a = ((-3.842, 11.324, -2.415, -2.365, 2.856, 4.004, 10.273), (3.240, 7.527, -11.981, -5.408, 4.905, 21.710, -1.004), (2.937, -5.909, -5.435, 7.973, 26.407, -19.936, 8.993), (0.339, -1.179, -3.191, 1.924, 14.950, -5.795, 12.048), (-2.302, 14.649, -6.354, -3.285, 1.763, 22.311, 5.503), (-5.225, -11.057, -15.911, 1.997, -10.446, -16.906, 7.152))
The entry just right of 21.710 is -1.004
The entry just left of 14.950: 1.924
The entry just left of -2.415 -> 11.324
Report the entry just left of the smallest entry.
26.407
Report the entry just right of -19.936.
8.993
Report the entry just left of -16.906.
-10.446
The smallest entry: -19.936
Report the entry just right of 1.924.
14.950
The entry just left of 26.407 is 7.973
Report the entry just right of -15.911.
1.997
